Below is a small trained network, with its code and all its weights. Each question gives an input and a class and asks what happens when units are switched off, that is, made to give their printed mean instead of their output.

import numpy as np


def w(rows, s, z=0):
    codes = np.array(rows[::2]) - 128.0
    scale = np.full(codes.shape[1], s)
    scale[-1] = z or s
    return codes * scale


def f(y):
    return y / 2 * (1 + np.tanh(0.7978845608 * (y + 0.044715 * y**3)))


def log_softmax(a):
    a = a - a.max(-1, keepdims=True)
    return a - np.log(np.exp(a).sum(-1, keepdims=True))


def net(x, mask):
    res = np.array(x, float).reshape(1, 4) / 4 @ E
    y = f(res @ A[0][:, :-1].T + A[0][:, -1])
    res = res + np.where(mask, y, B[0][:, -1]) @ B[0][:, :-1]
    return log_softmax(res[-1] @ U[:, :-1].T + U[:, -1])


A, B = {}, {}
E = w([
[192,188,121,109,218],'x0',
[166,86,39,140,138],'x1',
[84,73,120,118,249],'x2',
[137,118,137,123,109],'x3',
],0.014)
A[0] = w([
[78,154,143,49,123,45],'neuron 0',
[133,161,119,83,166,137],'neuron 1',
[189,135,74,160,129,71],'neuron 2',
[223,108,70,51,156,102],'neuron 3',
[113,193,247,144,156,128],'neuron 4',
[190,50,116,216,29,240],'neuron 5',
[125,188,80,122,79,50],'neuron 6',
[179,180,138,106,170,93],'neuron 7',
[119,144,163,159,151,36],'neuron 8',
[202,63,45,131,120,209],'neuron 9',
[153,204,109,48,157,6],'neuron 10',
[104,99,213,99,116,64],'neuron 11',
[128,39,184,68,144,196],'neuron 12',
[84,183,106,115,97,35],'neuron 13',
[147,225,111,179,83,49],'neuron 14',
[161,121,126,144,31,53],'neuron 15',
[22,76,173,210,93,211],'neuron 16',
[144,101,195,56,139,1],'neuron 17',
[65,80,137,114,162,108],'neuron 18',
[118,101,119,98,207,221],'neuron 19',
[196,148,165,79,169,44],'neuron 20',
],0.011,0.0049)
B[0] = w([
[67,27,18,228,227,138],'neuron 0',
[182,130,126,8,92,161],'neuron 1',
[103,126,137,66,206,162],'neuron 2',
[37,125,105,84,126,188],'neuron 3',
[9,186,2,147,195,208],'neuron 4',
[86,170,138,55,155,250],'neuron 5',
[201,122,56,75,199,162],'neuron 6',
[76,51,162,40,24,179],'neuron 7',
[142,97,66,178,166,128],'neuron 8',
[16,187,136,199,169,219],'neuron 9',
[74,42,138,23,75,165],'neuron 10',
[85,127,7,112,211,164],'neuron 11',
[234,219,80,62,150,179],'neuron 12',
[166,91,26,84,202,138],'neuron 13',
[242,144,46,116,232,187],'neuron 14',
[161,99,72,54,201,202],'neuron 15',
[154,111,179,19,97,242],'neuron 16',
[117,66,42,120,183,132],'neuron 17',
[203,134,111,30,123,178],'neuron 18',
[207,213,132,69,135,213],'neuron 19',
[104,32,142,58,26,167],'neuron 20',
],0.0059,0.013)
U = w([
[190,136,97,110,149,92],'0',
[54,36,131,78,53,162],'1',
[86,192,133,107,101,253],'2',
[12,43,56,174,183,142],'3',
[107,193,177,144,80,147],'4',
[115,112,170,188,70,3],'5',
[118,161,185,190,47,3],'6',
[134,161,207,163,21,3],'7',
],0.011,0.0053)

Each question gives the input, the list of numbers given to net, and the class t.
The units are the neurons (one row each of A and B). Each row of codes is followed by its name. A weight is (code - 128) times the scale printed after its matrix; where a second scale follows, it is the last column's (A, B and U).
mask holds one flag per neuron, in row order. A switched-off neuron (its flag False) gives its mean, the last column of its row in B, instead of its output. The means were averaged over made-up inputs and are rounded, as every weight is.
A unit's drop is (log p(t) with every unit on - log p(t) with that unit switched off) / (log p(t) with every unit on - log p(t) with every unit switched off).
The circuit of an input: a set's keep is (log p(t) with only the set's units on - log p(t) with every unit switched off) / (log p(t) with every unit on - log p(t) with every unit switched off). Starting from the 12 units with the biggest drops (on a tie, the unit counted first), units are removed one at a time, each time the one whose removal leaves the highest keep (on an exact tie, the one counted first), for as long as the keep stays at least 0.8.
units of the circuit, in order: the units of the circuit, biggest drop first
top k neurons: the k neurons with the biggest drops, biggest first
drop when u is switched off: that unit's drop, to one decimal
input [6,-6,-7,3], class 0: units of the circuit, in order -> (neuron 14)
input [7,-6,5,3], class 1: units of the circuit, in order -> (neuron 20; neuron 7)
input [-7,1,7,5], class 0: units of the circuit, in order -> (neuron 12; neuron 18)
input [-4,5,0,7], class 2: units of the circuit, in order -> (neuron 5; neuron 9; neuron 0)
input [0,5,3,8], class 2: top 2 neurons -> (neuron 4; neuron 19)
input [6,-8,1,-2], class 3: units of the circuit, in order -> (neuron 4; neuron 0)
input [1,2,4,7], class 2: top 2 neurons -> (neuron 14; neuron 15)
input [-3,-5,-2,-3], class 3: units of the circuit, in order -> (neuron 19; neuron 4; neuron 11)
input [1,-7,4,-3], class 3: top 3 neurons -> (neuron 4; neuron 0; neuron 11)
input [-8,-5,-8,-2], class 0: top 2 neurons -> (neuron 14; neuron 15)
input [-8,8,6,5], class 1: top 3 neurons -> (neuron 16; neuron 14; neuron 4)
input [7,7,2,-8], class 2: top 2 neurons -> (neuron 19; neuron 9)
input [-7,8,-6,-7], class 3: top 4 neurons -> (neuron 9; neuron 19; neuron 15; neuron 12)
input [-8,1,6,-4], class 1: units of the circuit, in order -> (neuron 16)
input [-6,5,6,-1], class 0: units of the circuit, in order -> (neuron 12; neuron 18)
input [4,-6,7,1], class 0: top 2 neurons -> (neuron 19; neuron 12)
input [-7,-4,-7,0], class 0: drop when neuron 4 is switched off -> 0.0
input [7,-8,4,3], class 3: drop when neuron 20 is switched off -> -0.1
input [8,-2,5,8], class 1: drop when neuron 20 is switched off -> 0.2
input [3,1,-8,0], class 0: units of the circuit, in order -> (neuron 14)
